Here is a tiny trained network, its code and every weight. The questions are about switching its units off for an input and a target symbol, where a switched-off unit gives its printed mean instead of its output.

import numpy as np


def w(rows, s, z=0):
    codes = np.array(rows[::2]) - 128.0
    scale = np.full(codes.shape[1], s)
    scale[-1] = z or s
    return codes * scale


def norm(h):
    return h / np.sqrt((h * h).mean(-1, keepdims=True) + 1e-5)


def softmax(a):
    e = np.exp(a - a.max(-1, keepdims=True))
    return e / e.sum(-1, keepdims=True)


def log_softmax(a):
    a = a - a.max(-1, keepdims=True)
    return a - np.log(np.exp(a).sum(-1, keepdims=True))


def net(x, mask):
    ids = ['ΦΩαβθξτ'.index(c) for c in x.split()]
    T = len(ids)
    res = E[ids] + P[:T]
    u = 0
    for l in range(2):
        r = norm(res)
        for j in range(3):
            rows = slice(2 * j, 2 * j + 2)
            q, k, v = (r @ M[l][rows].T for M in (Q, K, V))
            z = softmax(np.where(np.tri(T) > 0, q @ k.T / 2**0.5, -1e9)) @ v
            o = O[l][rows]
            res = res + np.where(mask[u + j], z, o[:, -1]) @ o[:, :-1]
        u += 3
    return log_softmax(norm(res)[-1] @ U[:, :-1].T + U[:, -1])


Q, K, V, O = {}, {}, {}, {}
E = w([
[166,129,92,163,133,151],'Φ',
[53,126,145,135,70,118],'Ω',
[91,121,166,150,69,124],'α',
[156,145,110,168,128,159],'β',
[119,104,53,174,137,147],'θ',
[82,152,76,150,71,110],'ξ',
[151,171,121,6,187,172],'τ',
],0.015)
P = w([
[81,142,94,60,121,159],'0',
[53,249,123,135,183,157],'1',
[139,108,105,61,86,177],'2',
[63,219,143,144,176,130],'3',
[159,105,116,79,84,169],'4',
[81,188,144,141,168,114],'5',
[169,106,124,96,88,158],'6',
[100,174,144,154,171,103],'7',
[174,107,135,112,89,141],'8',
[112,166,149,161,167,84],'9',
[184,107,143,129,93,121],'10',
[146,146,149,173,163,71],'11',
[176,119,151,146,90,109],'12',
[122,131,139,180,169,85],'13',
],0.015)
Q[0] = w([
[134,105,165,93,89,83],'0.h0',
[144,132,136,121,129,91],'0.h0',
[183,171,121,103,42,153],'0.h1',
[170,22,64,169,3,185],'0.h1',
[86,140,125,131,175,105],'0.h2',
[128,118,142,162,116,154],'0.h2',
],0.016)
K[0] = w([
[85,154,145,116,75,156],'0.h0',
[126,146,115,208,101,116],'0.h0',
[169,108,86,245,99,154],'0.h1',
[137,119,76,211,48,19],'0.h1',
[76,135,82,162,85,194],'0.h2',
[141,122,115,185,108,106],'0.h2',
],0.013)
V[0] = w([
[153,150,74,60,254,144],'0.h0',
[121,157,97,96,42,142],'0.h0',
[96,48,51,205,129,82],'0.h1',
[101,29,160,133,222,231],'0.h1',
[58,228,75,168,135,127],'0.h2',
[59,132,39,217,31,134],'0.h2',
],0.0089)
O[0] = w([
[127,142,168,100,37,120,140],'0.h0',
[179,106,37,114,92,172,202],'0.h0',
[141,20,146,63,124,170,88],'0.h1',
[61,55,254,171,189,111,103],'0.h1',
[140,189,149,141,114,212,254],'0.h2',
[146,168,130,169,162,191,253],'0.h2',
],0.0088,0.0078)
Q[1] = w([
[135,152,146,188,122,182],'1.h0',
[151,150,132,105,107,165],'1.h0',
[101,160,88,87,230,122],'1.h1',
[137,131,78,162,13,117],'1.h1',
[121,157,120,158,127,185],'1.h2',
[93,149,173,157,252,73],'1.h2',
],0.015)
K[1] = w([
[66,136,138,130,143,97],'1.h0',
[105,181,97,167,145,158],'1.h0',
[211,41,113,8,23,154],'1.h1',
[177,168,100,166,169,31],'1.h1',
[163,91,112,202,74,136],'1.h2',
[85,157,129,121,62,208],'1.h2',
],0.012)
V[1] = w([
[109,103,118,57,29,143],'1.h0',
[150,228,137,172,155,192],'1.h0',
[129,53,88,74,50,115],'1.h1',
[132,154,207,33,92,104],'1.h1',
[106,196,87,54,197,187],'1.h2',
[164,161,146,24,255,161],'1.h2',
],0.0093)
O[1] = w([
[181,139,164,91,205,109,106],'1.h0',
[87,116,118,180,143,72,249],'1.h0',
[144,85,87,182,77,126,98],'1.h1',
[139,133,76,135,151,79,102],'1.h1',
[165,81,164,111,138,66,184],'1.h2',
[152,122,128,20,70,4,130],'1.h2',
],0.013,0.018)
U = w([
[130,255,199,147,163,133,130],'Φ',
[91,100,57,222,150,62,89],'Ω',
[185,163,74,109,52,207,152],'α',
[156,108,130,78,113,41,253],'β',
[129,61,193,120,140,204,217],'θ',
[215,147,157,134,174,137,67],'ξ',
[113,146,79,89,240,132,26],'τ',
],0.0081,0.0026)

Each question gives the input, a string of symbols that net reads in full, and the target symbol t.
The units are the heads (2 rows each of Q, K, V and O). Each row of codes is followed by its name. A weight is (code - 128) times the scale printed after its matrix; where a second scale follows, it is the last column's (O and U).
mask holds one flag per head, layer by layer. A switched-off head (its flag False) gives its mean, the last column of its rows in O, instead of its output. The means were averaged over made-up inputs and are rounded, as every weight is.
A unit's drop is (log p(t) with every unit on - log p(t) with that unit switched off) / (log p(t) with every unit on - log p(t) with every unit switched off).
The circuit of an input: a set's keep is (log p(t) with only the set's units on - log p(t) with every unit switched off) / (log p(t) with every unit on - log p(t) with every unit switched off). Starting from all 6 units, units are removed one at a time, each time the one whose removal leaves the highest keep (on an exact tie, the one counted first), for as long as the keep stays at least 0.8.
circuit, biggest first: the units of the circuit, biggest drop first
unit that matters most: the unit with the biggest drop
which heads matter: for each layer, one digit per head in row order, 1 if its drop is at least 0.15 and else 0, layers parted by /
drop when u is switched off: that unit's drop, to one decimal
input Ω τ Φ α Ω θ θ, target θ: which heads matter -> 010 / 000
input τ Ω τ Ω Ω θ Φ, target θ: unit that matters most -> 0.h1
input β α θ α α Φ α ξ ξ τ α, target β: circuit, biggest first -> (0.h2; 1.h2)
input β θ τ, target β: which heads matter -> 000 / 000
input β α Φ Ω β τ Ω Ω β ξ θ, target α: which heads matter -> 010 / 000
input θ Ω ξ Φ θ θ α θ α, target θ: which heads matter -> 010 / 010
input α ξ θ Ω Φ β ξ Ω Ω ξ β, target α: which heads matter -> 010 / 010
input Φ α β β θ β τ Ω θ θ β, target θ: which heads matter -> 010 / 010
input Ω β Ω, target Φ: which heads matter -> 011 / 010
input Ω Ω α Ω τ θ ξ Φ τ θ ξ, target β: which heads matter -> 001 / 001
input β ξ Φ Φ θ θ θ ξ τ, target β: which heads matter -> 001 / 000
input τ α θ α θ α θ Φ Ω α Ω τ Ω τ, target Ω: circuit, biggest first -> (1.h1; 0.h2)
input θ Φ β β α, target Φ: which heads matter -> 100 / 010
input θ Ω β Φ β ξ Ω, target α: unit that matters most -> 0.h1
input θ Ω Φ Ω ξ Φ Φ τ Ω Ω β τ θ, target β: circuit, biggest first -> (0.h1; 1.h2)
input Ω α θ Ω Φ Φ ξ θ α, target α: which heads matter -> 110 / 010
input α Ω β β α, target Φ: which heads matter -> 010 / 010
input Φ Ω θ τ ξ Ω τ β β, target β: which heads matter -> 001 / 000
input α θ ξ ξ θ, target α: drop when 0.h1 is switched off -> 0.7
input ξ α ξ τ Ω Ω β, target Φ: drop when 0.h2 is switched off -> 0.1
input Ω θ β Ω Φ θ α Φ θ ξ Ω β ξ, target α: drop when 0.h1 is switched off -> 1.2
input Φ τ α, target β: circuit, biggest first -> (1.h2)
